Below is a small trained network, with its code and all its weights. Each question gives an input and a class and asks what happens when units are switched off, that is, made to give their printed mean instead of their output.

import numpy as np


def w(rows, s, z=0):
    codes = np.array(rows[::2]) - 128.0
    scale = np.full(codes.shape[1], s)
    scale[-1] = z or s
    return codes * scale


def f(y):
    return y / 2 * (1 + np.tanh(0.7978845608 * (y + 0.044715 * y**3)))


def log_softmax(a):
    a = a - a.max(-1, keepdims=True)
    return a - np.log(np.exp(a).sum(-1, keepdims=True))


def net(x, mask):
    res = np.array(x, float).reshape(1, 6) / 4 @ E
    y = f(res @ A[0][:, :-1].T + A[0][:, -1])
    res = res + np.where(mask, y, B[0][:, -1]) @ B[0][:, :-1]
    return log_softmax(res[-1] @ U[:, :-1].T + U[:, -1])


A, B = {}, {}
E = w([
[140,180,98,159,176,133,133],'x0',
[108,92,143,127,88,102,110],'x1',
[137,124,141,122,113,119,136],'x2',
[33,204,58,118,86,170,135],'x3',
[129,142,189,183,95,68,254],'x4',
[116,222,244,53,166,93,73],'x5',
],0.0065)
A[0] = w([
[183,132,81,44,132,193,29,106],'n1',
[69,149,89,128,94,177,150,119],'n2',
[190,56,163,158,194,133,103,97],'n3',
[115,128,102,147,197,157,135,160],'n4',
[99,148,107,142,104,97,170,26],'n5',
[144,104,90,122,138,189,1,35],'n6',
[157,83,82,188,97,188,156,37],'n7',
[175,76,30,160,81,140,158,9],'n8',
[77,188,85,109,41,179,133,121],'n9',
],0.008,0.0011)
B[0] = w([
[76,128,224,163,122,123,184,252],'n1',
[173,68,114,97,194,48,68,196],'n2',
[108,136,9,69,187,43,193,206],'n3',
[80,156,129,63,98,161,181,151],'n4',
[115,108,133,151,204,104,186,153],'n5',
[2,108,137,187,140,177,200,238],'n6',
[194,189,215,197,66,192,41,210],'n7',
[234,165,160,214,121,215,47,233],'n8',
[236,51,83,73,168,92,158,230],'n9',
],0.0057,0.0044)
U = w([
[197,208,252,161,110,193,2,157],'0',
[124,141,136,133,98,136,122,254],'1',
[60,95,180,198,141,171,220,1],'2',
[164,59,16,59,184,61,139,55],'3',
],0.0063,0.002)

Each question gives the input, the list of numbers given to net, and the class t.
The units are the neurons (one row each of A and B). Each row of codes is followed by its name. A weight is (code - 128) times the scale printed after its matrix; where a second scale follows, it is the last column's (A, B and U).
mask holds one flag per neuron, in row order. A switched-off neuron (its flag False) gives its mean, the last column of its row in B, instead of its output. The means were averaged over made-up inputs and are rounded, as every weight is.
A unit's drop is (log p(t) with every unit on - log p(t) with that unit switched off) / (log p(t) with every unit on - log p(t) with every unit switched off).
The circuit of an input: a set's keep is (log p(t) with only the set's units on - log p(t) with every unit switched off) / (log p(t) with every unit on - log p(t) with every unit switched off). Starting from all 9 units, units are removed one at a time, each time the one whose removal leaves the highest keep (on an exact tie, the one counted first), for as long as the keep stays at least 0.8.
units of the circuit, in order: the units of the circuit, biggest drop first
unit that matters most: the unit with the biggest drop
k most important neurons: the k neurons with the biggest drops, biggest first
drop when u is switched off: that unit's drop, to one decimal
input [-8,2,7,3,-6,-8], class 0: unit that matters most	n8
input [-8,8,1,-2,7,-8], class 0: 2 most important neurons	[n8 n7]
input [1,2,-5,-4,-5,-3], class 2: units of the circuit, in order	[n6 n1]
input [2,-5,-4,-8,7,4], class 3: units of the circuit, in order	[n3 n7]
input [-7,-6,7,-8,2,5], class 3: units of the circuit, in order	[n3 n7]
input [3,-6,-6,7,4,6], class 3: units of the circuit, in order	[n9 n7 n1]
input [-6,7,0,-8,-4,7], class 3: 3 most important neurons	[n3 n7 n8]
input [8,-5,-7,-8,-4,2], class 3: 2 most important neurons	[n3 n7]
input [7,0,0,7,-5,2], class 3: 3 most important neurons	[n9 n2 n7]
input [-5,1,-2,7,2,-5], class 3: 3 most important neurons	[n9 n2 n1]
input [-2,1,-8,8,5,3], class 3: drop when n8 is switched off	0.1
input [-8,-6,-8,3,-3,-8], class 0: drop when n7 is switched off	0.3
input [-5,-1,8,-2,2,-6], class 0: drop when n7 is switched off	0.2
input [-8,4,-4,5,5,-6], class 0: drop when n7 is switched off	0.4
input [3,-1,0,-7,-1,0], class 3: units of the circuit, in order	[n3]
